Below are the code and all the weights of a small trained network. Each question names an input and a target symbol and asks about switching units off, where a switched-off unit gives its printed mean instead of its output.

import numpy as np


def w(rows, s, z=0):
    codes = np.array(rows[::2]) - 128.0
    scale = np.full(codes.shape[1], s)
    scale[-1] = z or s
    return codes * scale


def f(y):
    return np.maximum(y, 0)


def softmax(a):
    e = np.exp(a - a.max(-1, keepdims=True))
    return e / e.sum(-1, keepdims=True)


def log_softmax(a):
    a = a - a.max(-1, keepdims=True)
    return a - np.log(np.exp(a).sum(-1, keepdims=True))


def net(x, mask):
    ids = ['ΓΛεμπτ'.index(c) for c in x.split()]
    T = len(ids)
    res = E[ids] + P[:T]
    u = 0
    for l in range(2):
        r = res
        for j in range(2):
            rows = slice(4 * j, 4 * j + 4)
            q, k, v = (r @ M[l][rows].T for M in (Q, K, V))
            z = softmax(np.where(np.tri(T) > 0, q @ k.T / 4**0.5, -1e9)) @ v
            o = O[l][rows]
            res = res + np.where(mask[u + j], z, o[:, -1]) @ o[:, :-1]
        u += 2
        y = f(res @ A[l][:, :-1].T + A[l][:, -1])
        res = res + np.where(mask[u : u + 16], y, B[l][:, -1]) @ B[l][:, :-1]
        u += 16
    return log_softmax(res[-1] @ U[:, :-1].T + U[:, -1])


Q, K, V, O, A, B = {}, {}, {}, {}, {}, {}
E = w([
[48,140,4,109,132],'Γ',
[95,173,63,124,79],'Λ',
[110,71,190,169,145],'ε',
[99,103,103,136,144],'μ',
[82,118,173,137,146],'π',
[120,217,124,65,152],'τ',
],0.019)
P = w([
[140,139,115,169,164],'0',
[154,111,109,87,115],'1',
[83,158,178,162,72],'2',
[153,134,154,196,165],'3',
[146,126,95,68,133],'4',
[56,126,240,134,48],'5',
[147,145,143,207,147],'6',
[139,133,86,48,147],'7',
[83,103,200,109,6],'8',
[151,159,152,189,153],'9',
],0.021)
Q[0] = w([
[65,155,181,203,254],'L0H1',
[104,150,145,177,146],'L0H1',
[41,138,164,198,168],'L0H1',
[132,144,87,193,112],'L0H1',
[9,160,27,225,254],'L0H2',
[220,74,32,92,94],'L0H2',
[162,228,100,250,144],'L0H2',
[31,151,213,106,17],'L0H2',
],0.0073)
K[0] = w([
[116,180,172,107,81],'L0H1',
[115,128,165,176,119],'L0H1',
[52,118,130,202,71],'L0H1',
[89,136,185,134,101],'L0H1',
[122,107,55,253,196],'L0H2',
[127,155,83,131,125],'L0H2',
[186,214,129,188,183],'L0H2',
[77,170,214,112,71],'L0H2',
],0.0081)
V[0] = w([
[48,147,171,116,40],'L0H1',
[86,100,77,158,189],'L0H1',
[122,143,138,158,152],'L0H1',
[69,2,176,134,56],'L0H1',
[133,140,84,179,69],'L0H2',
[115,54,106,199,128],'L0H2',
[132,158,90,145,138],'L0H2',
[136,149,160,174,202],'L0H2',
],0.0089)
O[0] = w([
[174,185,175,83,22,253],'L0H1',
[80,84,135,117,227,160],'L0H1',
[71,188,142,98,159,140],'L0H1',
[143,222,139,108,180,196],'L0H1',
[192,139,137,175,34,149],'L0H2',
[134,253,128,17,178,160],'L0H2',
[119,141,138,182,167,137],'L0H2',
[140,185,195,214,122,145],'L0H2',
],0.0054,0.0077)
A[0] = w([
[229,115,126,172,108,155],'L0N1',
[122,97,157,75,205,100],'L0N2',
[71,143,111,130,128,205],'L0N3',
[176,163,185,163,97,123],'L0N4',
[246,112,126,100,155,200],'L0N5',
[81,63,125,151,115,76],'L0N6',
[58,170,135,195,131,170],'L0N7',
[219,131,189,147,141,199],'L0N8',
[163,124,128,126,165,104],'L0N9',
[108,73,142,60,82,190],'L0N10',
[95,145,98,94,128,98],'L0N11',
[183,91,130,111,190,72],'L0N12',
[70,128,162,57,135,152],'L0N13',
[190,124,101,204,162,76],'L0N14',
[125,139,212,179,154,2],'L0N15',
[155,69,93,112,163,164],'L0N16',
],0.013,0.0056)
B[0] = w([
[133,215,120,74,148,156],'L0N1',
[84,134,146,83,165,169],'L0N2',
[160,117,205,149,146,221],'L0N3',
[133,60,140,144,180,251],'L0N4',
[254,71,202,162,129,153],'L0N5',
[149,85,129,106,127,162],'L0N6',
[171,189,200,152,164,246],'L0N7',
[68,126,52,169,73,208],'L0N8',
[113,132,101,170,135,135],'L0N9',
[61,208,174,35,154,236],'L0N10',
[153,76,98,154,71,182],'L0N11',
[130,87,186,248,190,141],'L0N12',
[146,104,141,105,65,229],'L0N13',
[125,139,176,76,199,147],'L0N14',
[145,186,96,75,109,198],'L0N15',
[196,123,123,102,160,181],'L0N16',
],0.0088,0.011)
Q[1] = w([
[121,59,128,135,96],'L1H1',
[163,84,94,160,221],'L1H1',
[146,120,99,181,117],'L1H1',
[195,163,131,131,98],'L1H1',
[67,98,164,122,10],'L1H2',
[174,2,170,174,83],'L1H2',
[22,43,63,99,110],'L1H2',
[191,89,68,104,141],'L1H2',
],0.0086)
K[1] = w([
[144,120,67,136,44],'L1H1',
[95,56,183,60,139],'L1H1',
[106,146,194,71,129],'L1H1',
[120,154,48,122,197],'L1H1',
[84,204,200,137,88],'L1H2',
[1,171,201,27,182],'L1H2',
[102,152,79,14,88],'L1H2',
[130,136,59,75,120],'L1H2',
],0.0081)
V[1] = w([
[162,152,149,40,86],'L1H1',
[183,156,123,125,96],'L1H1',
[149,78,159,146,1],'L1H1',
[208,235,84,73,43],'L1H1',
[168,131,63,117,173],'L1H2',
[91,120,109,107,195],'L1H2',
[216,80,189,61,226],'L1H2',
[153,69,176,137,158],'L1H2',
],0.0093)
O[1] = w([
[185,177,75,166,148,106],'L1H1',
[119,163,84,151,95,122],'L1H1',
[64,56,197,243,133,3],'L1H1',
[169,237,122,209,93,91],'L1H1',
[74,127,2,101,71,111],'L1H2',
[137,105,149,122,62,147],'L1H2',
[244,100,154,175,143,224],'L1H2',
[150,15,156,161,30,156],'L1H2',
],0.0069,0.023)
A[1] = w([
[161,126,152,248,108,105],'L1N1',
[28,159,146,173,97,159],'L1N2',
[174,125,127,173,220,141],'L1N3',
[124,68,153,94,44,144],'L1N4',
[160,66,35,178,150,240],'L1N5',
[192,110,137,187,94,80],'L1N6',
[90,116,45,94,96,61],'L1N7',
[144,100,169,185,137,98],'L1N8',
[169,167,92,120,209,197],'L1N9',
[122,112,85,76,107,30],'L1N10',
[186,118,166,210,93,254],'L1N11',
[156,161,169,123,138,77],'L1N12',
[147,75,92,100,83,165],'L1N13',
[103,191,154,86,73,93],'L1N14',
[112,156,92,227,185,249],'L1N15',
[123,122,197,182,140,233],'L1N16',
],0.014,0.0048)
B[1] = w([
[151,183,66,82,166,137],'L1N1',
[118,10,48,56,126,143],'L1N2',
[126,188,81,190,118,179],'L1N3',
[60,224,105,154,115,209],'L1N4',
[109,88,195,89,93,167],'L1N5',
[97,125,121,128,214,170],'L1N6',
[107,192,115,146,123,149],'L1N7',
[141,147,18,52,118,142],'L1N8',
[68,103,171,138,107,232],'L1N9',
[114,98,131,157,120,175],'L1N10',
[71,26,196,146,99,182],'L1N11',
[144,113,64,108,114,245],'L1N12',
[179,152,121,165,140,209],'L1N13',
[148,112,140,178,165,255],'L1N14',
[154,81,138,28,41,134],'L1N15',
[95,110,75,146,105,168],'L1N16',
],0.011,0.023)
U = w([
[135,76,208,178,105,251],'Γ',
[37,122,156,99,1,87],'Λ',
[46,144,174,8,164,185],'ε',
[243,136,72,110,114,27],'μ',
[73,205,129,225,130,81],'π',
[104,99,42,114,132,129],'τ',
],0.0094,0.0022)

Each question gives the input, a string of symbols that net reads in full, and the target symbol t.
The units are the heads (4 rows each of Q, K, V and O) and the neurons (one row each of A and B). Each row of codes is followed by its name. A weight is (code - 128) times the scale printed after its matrix; where a second scale follows, it is the last column's (O, A, B and U).
mask holds one flag per unit, layer by layer, with each layer's heads first. A switched-off unit (its flag False) gives its mean, the last column of its rows in O or B, instead of its output. The means were averaged over made-up inputs and are rounded, as every weight is.
A unit's drop is (log p(t) with every unit on - log p(t) with that unit switched off) / (log p(t) with every unit on - log p(t) with every unit switched off).
The circuit of an input: a set's keep is (log p(t) with only the set's units on - log p(t) with every unit switched off) / (log p(t) with every unit on - log p(t) with every unit switched off). Starting from the 12 units with the biggest drops (on a tie, the unit counted first), units are removed one at a time, each time the one whose removal leaves the highest keep (on an exact tie, the one counted first), for as long as the keep stays at least 0.8.
circuit, biggest first: the units of the circuit, biggest drop first
top k neurons: the k neurons with the biggest drops, biggest first
k most important neurons of layer l: the k neurons of layer l with the biggest drops, biggest first
which heads matter: for each layer, one digit per head in row order, 1 if its drop is at least 0.15 and else 0, layers parted by /
input τ μ Γ Γ ε μ τ, target τ: top neuron	L0N10
input Γ τ Γ Γ τ ε, target ε: top 2 neurons	L0N15; L0N10
input τ Γ μ Γ ε Λ, target π: which heads matter	01 / 00
input Λ Γ τ π π μ ε, target Λ: 2 most important neurons of layer 0	L0N15; L0N8
input τ μ π π μ ε τ π τ Γ, target τ: which heads matter	11 / 11
input τ τ Γ μ π ε μ, target τ: top 3 neurons	L0N10; L1N1; L0N8
input ε π Γ ε π ε, target ε: top 4 neurons	L0N4; L0N3; L0N10; L0N15
input Λ μ Λ Γ π ε ε ε μ, target μ: top 3 neurons	L0N8; L0N15; L0N10
input π Λ Γ Γ μ π, target ε: circuit, biggest first	L0N10; L0H2
input π τ Λ μ, target π: 3 most important neurons of layer 0	L0N4; L0N15; L0N1
input μ π ε π π Γ μ Γ Γ π, target μ: top 2 neurons	L0N12; L0N13
input τ ε Γ π ε Γ Γ ε Γ, target ε: circuit, biggest first	L0N10; L0H2
input Λ Γ τ Γ ε ε Γ Λ Γ ε, target Λ: 2 most important neurons of layer 0	L0N8; L0N10
input Λ μ ε μ, target Λ: 2 most important neurons of layer 0	L0N10; L0N8
input π π μ π μ Γ, target π: circuit, biggest first	L1N14; L1N4; L1N11
input π τ Γ ε, target π: circuit, biggest first	L1N3
input τ Γ ε ε π π, target μ: circuit, biggest first	L0H1; L1N12; L1N9
input ε μ Γ Γ ε ε Γ τ τ, target μ: 3 most important neurons of layer 0	L0N10; L0N8; L0N4
input μ Γ ε, target π: top 3 neurons	L1N4; L0N10; L0N12
input Γ Γ μ ε Γ τ Λ, target Γ: which heads matter	10 / 00
input μ Γ Γ μ Λ μ Λ μ μ μ, target μ: 2 most important neurons of layer 0	L0N13; L0N11
input Γ μ Γ Λ μ Γ Γ π τ Γ, target Γ: which heads matter	10 / 00
input π μ μ Γ μ ε π ε τ, target μ: 2 most important neurons of layer 0	L0N15; L0N8
input τ μ Γ π ε μ, target ε: which heads matter	01 / 01
input ε Γ Λ, target μ: circuit, biggest first	L1N9
input π Γ Γ Λ τ Γ Λ ε, target τ: which heads matter	10 / 11
input π ε τ π, target π: top 3 neurons	L0N15; L0N4; L0N2
input π π π π Γ Λ Γ ε, target τ: top 2 neurons	L1N8; L0N12
input ε μ Γ, target μ: which heads matter	11 / 10
input τ τ ε ε μ ε, target μ: which heads matter	11 / 11
